Below is a small trained network, with its code and all its weights. Each question gives an input and a class and asks what happens when units are switched off, that is, made to give their printed mean instead of their output.

import numpy as np


def w(rows, s, z=0):
    codes = np.array(rows[::2]) - 128.0
    scale = np.full(codes.shape[1], s)
    scale[-1] = z or s
    return codes * scale


def norm(h):
    return h / np.sqrt((h * h).mean(-1, keepdims=True) + 1e-5)


def f(y):
    return np.maximum(y, 0)


def log_softmax(a):
    a = a - a.max(-1, keepdims=True)
    return a - np.log(np.exp(a).sum(-1, keepdims=True))


def net(x, mask):
    res = np.array(x, float).reshape(1, 3) / 4 @ E
    u = 0
    for l in range(2):
        y = f(norm(res) @ A[l][:, :-1].T + A[l][:, -1])
        res = res + np.where(mask[u : u + 15], y, B[l][:, -1]) @ B[l][:, :-1]
        u += 15
    return log_softmax(norm(res)[-1] @ U[:, :-1].T + U[:, -1])


A, B = {}, {}
E = w([
[227,163,139,252],'x0',
[254,92,209,122],'x1',
[130,16,117,165],'x2',
],0.005)
A[0] = w([
[202,241,138,165,133],'L0N0',
[102,131,65,221,122],'L0N1',
[135,75,76,188,143],'L0N2',
[108,239,142,129,51],'L0N3',
[253,169,2,17,33],'L0N4',
[111,63,164,110,173],'L0N5',
[111,180,31,111,99],'L0N6',
[99,207,41,244,2],'L0N7',
[144,90,208,155,117],'L0N8',
[187,217,82,99,42],'L0N9',
[218,147,130,137,127],'L0N10',
[174,137,217,165,88],'L0N11',
[173,27,130,137,45],'L0N12',
[186,124,87,75,44],'L0N13',
[219,204,131,143,98],'L0N14',
],0.0088,0.0036)
B[0] = w([
[133,246,119,103,255],'L0N0',
[225,74,59,181,223],'L0N1',
[229,221,80,215,208],'L0N2',
[172,224,79,109,207],'L0N3',
[150,194,159,156,157],'L0N4',
[153,243,86,133,220],'L0N5',
[173,22,212,121,219],'L0N6',
[143,72,15,242,236],'L0N7',
[129,122,156,185,192],'L0N8',
[106,221,115,171,181],'L0N9',
[124,105,213,33,206],'L0N10',
[149,2,204,50,199],'L0N11',
[96,119,32,176,202],'L0N12',
[136,79,106,217,137],'L0N13',
[102,173,157,75,219],'L0N14',
],0.0057,0.0044)
A[1] = w([
[13,131,97,199,59],'L1N0',
[92,130,75,129,15],'L1N1',
[69,129,166,115,34],'L1N2',
[146,181,66,64,170],'L1N3',
[135,119,188,123,109],'L1N4',
[78,145,112,188,150],'L1N5',
[94,19,103,144,107],'L1N6',
[69,138,176,82,247],'L1N7',
[94,83,173,215,251],'L1N8',
[65,88,118,194,170],'L1N9',
[122,169,142,177,142],'L1N10',
[197,159,174,139,56],'L1N11',
[165,48,53,135,186],'L1N12',
[100,116,139,124,57],'L1N13',
[134,10,152,142,65],'L1N14',
],0.013,0.0021)
B[1] = w([
[163,178,235,124,192],'L1N0',
[133,103,211,107,176],'L1N1',
[125,139,54,130,149],'L1N2',
[27,80,149,109,245],'L1N3',
[194,180,87,222,160],'L1N4',
[253,103,106,72,185],'L1N5',
[156,205,189,63,189],'L1N6',
[107,34,55,245,209],'L1N7',
[97,133,64,39,171],'L1N8',
[168,189,102,112,183],'L1N9',
[131,100,129,45,174],'L1N10',
[127,23,208,140,198],'L1N11',
[36,233,183,90,254],'L1N12',
[119,145,63,135,136],'L1N13',
[19,206,113,83,172],'L1N14',
],0.0063,0.0069)
U = w([
[105,214,203,51,165],'0',
[33,29,47,130,162],'1',
[189,42,52,154,1],'2',
[235,198,9,154,149],'3',
[240,47,228,157,143],'4',
],0.014,0.0074)

Each question gives the input, the list of numbers given to net, and the class t.
The units are the neurons (one row each of A and B). Each row of codes is followed by its name. A weight is (code - 128) times the scale printed after its matrix; where a second scale follows, it is the last column's (A, B and U).
mask holds one flag per neuron, layer by layer. A switched-off neuron (its flag False) gives its mean, the last column of its row in B, instead of its output. The means were averaged over made-up inputs and are rounded, as every weight is.
A unit's drop is (log p(t) with every unit on - log p(t) with that unit switched off) / (log p(t) with every unit on - log p(t) with every unit switched off).
The circuit of an input: a set's keep is (log p(t) with only the set's units on - log p(t) with every unit switched off) / (log p(t) with every unit on - log p(t) with every unit switched off). Starting from the 12 units with the biggest drops (on a tie, the unit counted first), units are removed one at a time, each time the one whose removal leaves the highest keep (on an exact tie, the one counted first), for as long as the keep stays at least 0.8.
circuit, biggest first: the units of the circuit, biggest drop first
unit that matters most: the unit with the biggest drop
top k neurons: the k neurons with the biggest drops, biggest first
top k neurons in layer l: the k neurons of layer l with the biggest drops, biggest first
input [7,0,-1], class 4: unit that matters most	L1N11
input [1,0,2], class 3: top 2 neurons	L0N2, L0N12
input [2,3,-2], class 4: top 2 neurons	L1N12, L0N11
input [-4,8,-8], class 4: circuit, biggest first	L1N12, L1N11
input [-2,-6,-6], class 1: top 3 neurons	L1N3, L0N3, L0N12
input [-1,1,-1], class 1: top 2 neurons	L0N6, L0N2
input [6,-1,-1], class 4: top 4 neurons	L1N11, L0N10, L0N11, L0N12
input [-5,-3,4], class 0: top 2 neurons	L0N0, L0N10
input [2,-8,4], class 3: top 3 neurons in layer 0	L0N2, L0N1, L0N7
input [-1,5,-5], class 4: top 3 neurons in layer 0	L0N11, L0N5, L0N13
input [-7,7,1], class 1: top 3 neurons	L0N5, L0N7, L0N1
input [6,2,-1], class 4: top 3 neurons	L1N11, L1N12, L0N11
input [2,-8,-1], class 3: top 2 neurons	L0N7, L0N1
input [2,7,7], class 0: unit that matters most	L1N14
input [-1,3,6], class 0: top 2 neurons in layer 1	L1N12, L1N7
input [6,2,-4], class 4: top 2 neurons	L0N11, L1N11
input [2,0,3], class 3: top 3 neurons in layer 0	L0N2, L0N12, L0N6
input [-6,2,-8], class 1: top 2 neurons in layer 1	L1N7, L1N12
input [5,0,7], class 3: top 2 neurons in layer 0	L0N2, L0N12
input [3,-4,-4], class 3: circuit, biggest first	L0N7
